Here is a tiny trained network, its code and every weight. The questions are about switching its units off for an input and a target symbol, where a switched-off unit gives its printed mean instead of its output.

import numpy as np


def w(rows, s, z=0):
    codes = np.array(rows[::2]) - 128.0
    scale = np.full(codes.shape[1], s)
    scale[-1] = z or s
    return codes * scale


def norm(h):
    return h / np.sqrt((h * h).mean(-1, keepdims=True) + 1e-5)


def f(y):
    return y / 2 * (1 + np.tanh(0.7978845608 * (y + 0.044715 * y**3)))


def softmax(a):
    e = np.exp(a - a.max(-1, keepdims=True))
    return e / e.sum(-1, keepdims=True)


def log_softmax(a):
    a = a - a.max(-1, keepdims=True)
    return a - np.log(np.exp(a).sum(-1, keepdims=True))


def net(x, mask):
    ids = ['ΘΛΣαβγεημτφψω'.index(c) for c in x.split()]
    T = len(ids)
    res = E[ids] + P[:T]
    u = 0
    for l in range(3):
        q, k, v = (norm(res) @ M[l].T for M in (Q, K, V))
        z = softmax(np.where(np.tri(T) > 0, q @ k.T / 4**0.5, -1e9)) @ v
        res = res + np.where(mask[u], z, O[l][:, -1]) @ O[l][:, :-1]
        u += 1
        y = f(norm(res) @ A[l][:, :-1].T + A[l][:, -1])
        res = res + np.where(mask[u : u + 8], y, B[l][:, -1]) @ B[l][:, :-1]
        u += 8
    return log_softmax(norm(res)[-1] @ U[:, :-1].T + U[:, -1])


Q, K, V, O, A, B = {}, {}, {}, {}, {}, {}
E = w([
[179,109,158],'Θ',
[197,58,44],'Λ',
[159,172,207],'Σ',
[159,159,77],'α',
[150,121,25],'β',
[122,125,67],'γ',
[105,106,205],'ε',
[113,144,56],'η',
[177,196,39],'μ',
[140,157,114],'τ',
[185,77,21],'φ',
[10,124,120],'ψ',
[60,198,127],'ω',
],0.012)
P = w([
[118,132,123],'0',
[172,149,129],'1',
[80,38,229],'2',
[116,133,122],'3',
[173,149,129],'4',
[6,8,186],'5',
[112,132,122],'6',
],0.013)
Q[0] = w([
[236,44,205],'0.h0',
[84,47,206],'0.h0',
[84,57,150],'0.h0',
[88,216,254],'0.h0',
],0.0055)
K[0] = w([
[241,80,151],'0.h0',
[77,28,213],'0.h0',
[1,47,128],'0.h0',
[42,190,241],'0.h0',
],0.0074)
V[0] = w([
[131,3,72],'0.h0',
[169,250,110],'0.h0',
[68,115,175],'0.h0',
[77,67,160],'0.h0',
],0.0036)
O[0] = w([
[95,98,134,255],'0.h0',
[33,120,146,118],'0.h0',
[155,57,140,46],'0.h0',
[4,187,197,90],'0.h0',
],0.0043,0.00092)
A[0] = w([
[107,170,196,68],'0.n0',
[122,180,129,94],'0.n1',
[44,115,156,111],'0.n2',
[149,195,160,2],'0.n3',
[108,153,81,110],'0.n4',
[125,177,170,97],'0.n5',
[89,4,100,156],'0.n6',
[189,177,162,92],'0.n7',
],0.013,0.0048)
B[0] = w([
[154,154,134,142],'0.n0',
[183,180,137,130],'0.n1',
[142,55,183,179],'0.n2',
[142,151,187,124],'0.n3',
[245,147,87,164],'0.n4',
[124,163,146,131],'0.n5',
[86,114,253,254],'0.n6',
[42,127,177,147],'0.n7',
],0.0075,0.0066)
Q[1] = w([
[172,26,110],'1.h0',
[93,99,205],'1.h0',
[199,71,196],'1.h0',
[145,116,254],'1.h0',
],0.0078)
K[1] = w([
[129,39,137],'1.h0',
[81,95,214],'1.h0',
[246,82,176],'1.h0',
[107,109,182],'1.h0',
],0.011)
V[1] = w([
[252,107,191],'1.h0',
[25,141,75],'1.h0',
[119,24,84],'1.h0',
[120,155,46],'1.h0',
],0.0036)
O[1] = w([
[3,114,248,245],'1.h0',
[93,129,210,33],'1.h0',
[124,139,100,169],'1.h0',
[184,144,125,75],'1.h0',
],0.0049,0.0012)
A[1] = w([
[62,159,129,13],'1.n0',
[70,120,112,57],'1.n1',
[98,209,88,72],'1.n2',
[232,95,161,40],'1.n3',
[105,31,179,251],'1.n4',
[89,183,83,69],'1.n5',
[91,13,118,111],'1.n6',
[107,255,128,141],'1.n7',
],0.009,0.0031)
B[1] = w([
[122,127,104,112],'1.n0',
[149,167,41,115],'1.n1',
[224,131,158,134],'1.n2',
[53,88,189,135],'1.n3',
[199,102,11,254],'1.n4',
[190,121,150,122],'1.n5',
[254,97,113,190],'1.n6',
[225,100,199,161],'1.n7',
],0.0059,0.0062)
Q[2] = w([
[6,36,104],'2.h0',
[93,189,93],'2.h0',
[10,225,202],'2.h0',
[64,199,254],'2.h0',
],0.0094)
K[2] = w([
[12,103,76],'2.h0',
[130,97,161],'2.h0',
[2,109,234],'2.h0',
[70,124,220],'2.h0',
],0.01)
V[2] = w([
[179,83,160],'2.h0',
[189,131,170],'2.h0',
[158,120,109],'2.h0',
[15,118,255],'2.h0',
],0.0052)
O[2] = w([
[66,109,172,159],'2.h0',
[78,133,160,157],'2.h0',
[44,117,179,158],'2.h0',
[252,150,77,2],'2.h0',
],0.0035,0.006)
A[2] = w([
[125,111,158,106],'2.n0',
[135,168,241,151],'2.n1',
[145,77,92,124],'2.n2',
[123,173,54,91],'2.n3',
[167,74,83,159],'2.n4',
[39,91,100,91],'2.n5',
[130,47,220,96],'2.n6',
[254,175,213,1],'2.n7',
],0.0095,0.0063)
B[2] = w([
[156,135,149,135],'2.n0',
[162,93,48,213],'2.n1',
[101,177,129,179],'2.n2',
[98,101,238,144],'2.n3',
[69,165,145,224],'2.n4',
[205,218,71,161],'2.n5',
[113,53,253,253],'2.n6',
[60,122,70,173],'2.n7',
],0.0079,0.0046)
U = w([
[145,60,213,163],'Θ',
[53,58,134,153],'Λ',
[216,159,215,42],'Σ',
[152,98,25,125],'α',
[34,178,111,117],'β',
[46,183,211,43],'γ',
[161,27,50,60],'ε',
[134,216,177,109],'η',
[159,161,78,255],'μ',
[251,80,113,76],'τ',
[60,140,60,134],'φ',
[52,74,42,45],'ψ',
[200,159,126,194],'ω',
],0.017,0.0044)

Each question gives the input, a string of symbols that net reads in full, and the target symbol t.
The units are the heads (4 rows each of Q, K, V and O) and the neurons (one row each of A and B). Each row of codes is followed by its name. A weight is (code - 128) times the scale printed after its matrix; where a second scale follows, it is the last column's (O, A, B and U).
mask holds one flag per unit, layer by layer, with each layer's heads first. A switched-off unit (its flag False) gives its mean, the last column of its rows in O or B, instead of its output. The means were averaged over made-up inputs and are rounded, as every weight is.
A unit's drop is (log p(t) with every unit on - log p(t) with that unit switched off) / (log p(t) with every unit on - log p(t) with every unit switched off).
The circuit of an input: a set's keep is (log p(t) with only the set's units on - log p(t) with every unit switched off) / (log p(t) with every unit on - log p(t) with every unit switched off). Starting from the 12 units with the biggest drops (on a tie, the unit counted first), units are removed one at a time, each time the one whose removal leaves the highest keep (on an exact tie, the one counted first), for as long as the keep stays at least 0.8.
units of the circuit, in order: the units of the circuit, biggest drop first
most important unit: the unit with the biggest drop
top k neurons: the k neurons with the biggest drops, biggest first
top k neurons in layer l: the k neurons of layer l with the biggest drops, biggest first
drop of u: that unit's drop, to one decimal
input ω ε ψ ω η β, target Θ: units of the circuit, in order -> [0.n6 2.h0]
input Λ Σ Λ α τ, target τ: top 2 neurons -> [1.n7 2.n1]
input τ ε η γ ψ, target ψ: top 3 neurons -> [1.n4 0.n6 0.n2]
input Λ Θ η φ, target ψ: top 3 neurons -> [0.n2 2.n4 2.n6]
input φ η Θ Λ η ω, target Θ: most important unit -> 0.n2
input β α γ α τ, target τ: top 3 neurons in layer 0 -> [0.n7 0.n2 0.n6]
input ψ Θ ω ψ β γ γ, target μ: top 2 neurons in layer 0 -> [0.n2 0.n4]
input μ α τ φ, target ψ: top 2 neurons in layer 2 -> [2.n6 2.n4]
input Λ Θ Σ Θ α, target α: top 2 neurons in layer 0 -> [0.n6 0.n2]
input Λ β μ η η, target η: top 2 neurons -> [0.n6 1.n4]
input ω β ε γ, target μ: top 3 neurons -> [2.n5 1.n6 1.n4]
input Λ τ Λ Λ φ, target φ: top 2 neurons -> [2.n6 0.n6]
input ψ ψ ω α, target η: top 2 neurons in layer 1 -> [1.n6 1.n4]
input Σ γ α η γ, target γ: top 3 neurons -> [0.n6 1.n4 2.n3]
input ω φ β α ε, target ε: most important unit -> 2.n1
input γ Λ τ Θ μ, target μ: top 3 neurons -> [2.n6 2.n7 0.n6]
input μ γ α τ, target α: top 3 neurons -> [0.n6 2.n7 1.n4]
input γ γ γ β, target β: top 2 neurons in layer 2 -> [2.n6 2.n3]
input γ η γ Θ μ, target μ: drop of 2.n6 -> 0.6
input Λ ω Θ γ ω β, target Θ: drop of 2.n6 -> 0.2
input ω Σ τ τ γ γ Θ, target φ: drop of 0.n2 -> 0.1
input φ Σ γ γ α, target α: top neuron -> [0.n6]
